Here is a tiny trained network, its code and every weight. The questions are about switching its units off for an input and a class, where a switched-off unit gives its printed mean instead of its output.

import numpy as np


def w(rows, s, z=0):
    codes = np.array(rows[::2]) - 128.0
    scale = np.full(codes.shape[1], s)
    scale[-1] = z or s
    return codes * scale


def norm(h):
    return h / np.sqrt((h * h).mean(-1, keepdims=True) + 1e-5)


def f(y):
    return y / 2 * (1 + np.tanh(0.7978845608 * (y + 0.044715 * y**3)))


def log_softmax(a):
    a = a - a.max(-1, keepdims=True)
    return a - np.log(np.exp(a).sum(-1, keepdims=True))


def net(x, mask):
    res = np.array(x, float).reshape(1, 7) / 4 @ E
    u = 0
    for l in range(4):
        y = f(norm(res) @ A[l][:, :-1].T + A[l][:, -1])
        res = res + np.where(mask[u : u + 5], y, B[l][:, -1]) @ B[l][:, :-1]
        u += 5
    return log_softmax(norm(res)[-1] @ U[:, :-1].T + U[:, -1])


A, B = {}, {}
E = w([
[30,98,231,154,111,132,74,160,155,156],'x0',
[58,49,120,153,40,232,12,198,106,187],'x1',
[173,54,153,138,84,137,169,2,29,131],'x2',
[99,96,148,98,116,90,19,1,183,94],'x3',
[28,195,47,8,121,89,107,93,106,113],'x4',
[179,116,217,186,83,12,87,118,78,24],'x5',
[164,37,131,51,205,36,165,180,148,80],'x6',
],0.0068)
A[0] = w([
[113,96,195,194,115,169,98,143,160,160,152],'L0N1',
[161,80,123,145,98,122,146,109,69,121,5],'L0N2',
[134,181,143,183,110,158,112,39,138,118,200],'L0N3',
[172,119,97,133,141,115,122,125,112,96,219],'L0N4',
[162,169,141,152,153,150,254,169,104,123,127],'L0N5',
],0.012,0.0026)
B[0] = w([
[135,83,219,161,10,133,122,160,72,167,255],'L0N1',
[103,10,184,158,61,180,62,68,104,150,188],'L0N2',
[154,196,110,147,117,52,144,111,140,162,248],'L0N3',
[165,111,198,145,132,142,77,113,128,173,193],'L0N4',
[159,173,62,192,175,16,162,103,156,204,255],'L0N5',
],0.011,0.0066)
A[1] = w([
[195,162,154,166,138,105,254,205,111,116,53],'L1N1',
[143,124,156,148,74,138,180,46,28,137,255],'L1N2',
[101,112,100,129,94,212,165,129,99,189,90],'L1N3',
[189,89,203,112,127,40,78,140,135,52,31],'L1N4',
[85,168,149,86,129,96,149,156,120,153,68],'L1N5',
],0.009,0.004)
B[1] = w([
[191,134,176,184,132,39,125,120,239,247,175],'L1N1',
[176,207,192,139,23,2,137,194,182,126,254],'L1N2',
[153,140,87,142,200,58,165,218,197,190,158],'L1N3',
[152,125,10,126,140,168,184,93,251,54,181],'L1N4',
[98,100,111,211,188,124,73,160,106,85,135],'L1N5',
],0.0079,0.0093)
A[2] = w([
[122,94,162,150,132,85,159,76,141,92,67],'L2N1',
[82,176,140,81,104,96,144,159,118,121,60],'L2N2',
[124,99,198,182,104,190,72,114,106,145,3],'L2N3',
[127,74,122,114,130,122,116,168,88,110,48],'L2N4',
[114,132,192,139,90,139,125,107,11,143,99],'L2N5',
],0.012,0.005)
B[2] = w([
[167,206,152,151,127,134,196,135,112,175,214],'L2N1',
[55,100,171,152,126,133,67,61,52,98,163],'L2N2',
[103,51,199,140,128,163,81,115,38,40,232],'L2N3',
[143,174,121,123,123,118,100,54,207,166,125],'L2N4',
[84,2,150,209,111,201,78,133,88,48,255],'L2N5',
],0.0098,0.004)
A[3] = w([
[109,66,103,149,200,208,172,130,67,249,170],'L3N1',
[135,63,222,57,205,87,171,43,141,70,148],'L3N2',
[166,70,212,39,2,162,126,121,128,107,232],'L3N3',
[128,166,36,57,182,194,183,133,22,135,3],'L3N4',
[4,219,99,138,147,120,98,162,131,187,46],'L3N5',
],0.0082,0.0026)
B[3] = w([
[202,55,108,134,163,109,189,138,134,117,150],'L3N1',
[159,111,53,170,224,150,234,158,148,109,157],'L3N2',
[115,85,101,232,146,85,120,176,82,224,254],'L3N3',
[133,81,121,195,159,163,124,12,212,67,136],'L3N4',
[81,94,159,78,79,164,126,134,83,53,182],'L3N5',
],0.011,0.0074)
U = w([
[111,103,67,94,214,191,184,121,170,59,112],'0',
[227,187,234,79,219,254,86,103,38,145,8],'1',
[211,193,129,166,143,46,188,116,175,200,165],'2',
[54,154,139,43,95,177,54,103,115,76,110],'3',
[99,92,192,189,59,118,69,152,89,159,169],'4',
[103,98,140,64,123,199,130,167,111,154,63],'5',
],0.019,0.017)

Each question gives the input, the list of numbers given to net, and the class t.
The units are the neurons (one row each of A and B). Each row of codes is followed by its name. A weight is (code - 128) times the scale printed after its matrix; where a second scale follows, it is the last column's (A, B and U).
mask holds one flag per neuron, layer by layer. A switched-off neuron (its flag False) gives its mean, the last column of its row in B, instead of its output. The means were averaged over made-up inputs and are rounded, as every weight is.
A unit's drop is (log p(t) with every unit on - log p(t) with that unit switched off) / (log p(t) with every unit on - log p(t) with every unit switched off).
The circuit of an input: a set's keep is (log p(t) with only the set's units on - log p(t) with every unit switched off) / (log p(t) with every unit on - log p(t) with every unit switched off). Starting from the 12 units with the biggest drops (on a tie, the unit counted first), units are removed one at a time, each time the one whose removal leaves the highest keep (on an exact tie, the one counted first), for as long as the keep stays at least 0.8.
circuit, biggest first: the units of the circuit, biggest drop first
k most important neurons: the k neurons with the biggest drops, biggest first
top k neurons in layer l: the k neurons of layer l with the biggest drops, biggest first
drop when u is switched off: that unit's drop, to one decimal
input [-3,6,-2,-2,-4,-5,2], class 2: 2 most important neurons => [L1N3; L0N2]
input [-1,3,-3,-2,-2,8,5], class 2: circuit, biggest first => [L1N4]
input [-1,-4,0,5,2,5,7], class 0: 2 most important neurons => [L1N4; L0N1]
input [0,5,-4,8,0,-8,8], class 0: 4 most important neurons => [L1N2; L0N1; L0N3; L3N1]
input [1,-3,3,4,3,-6,-3], class 3: 3 most important neurons => [L0N1; L0N5; L3N5]
input [7,-1,-1,8,0,8,-2], class 2: top 3 neurons in layer 0 => [L0N2; L0N3; L0N4]
input [-2,0,5,2,1,-1,2], class 4: 2 most important neurons => [L0N2; L0N5]
input [-7,4,2,6,0,7,8], class 2: 3 most important neurons => [L1N4; L0N1; L3N2]
input [2,-2,3,8,4,4,-8], class 2: top 3 neurons in layer 0 => [L0N3; L0N1; L0N2]
input [7,3,1,-3,8,-7,-2], class 0: 2 most important neurons => [L1N2; L3N1]
input [3,6,-2,5,5,-5,-1], class 3: top 2 neurons in layer 0 => [L0N2; L0N4]
input [4,-1,-3,-4,4,-6,-8], class 3: 2 most important neurons => [L3N5; L3N3]
input [-6,5,4,6,4,0,7], class 2: 3 most important neurons => [L0N1; L3N2; L2N5]
input [6,-5,3,-3,-2,6,-6], class 2: most important neuron => [L0N3]
input [-6,0,-5,-2,8,0,2], class 3: drop when L2N2 is switched off => 0.1
input [1,-1,-3,-2,8,-8,4], class 0: drop when L1N2 is switched off => 0.4
input [0,-8,-7,6,3,-6,-7], class 3: drop when L2N2 is switched off => 0.0
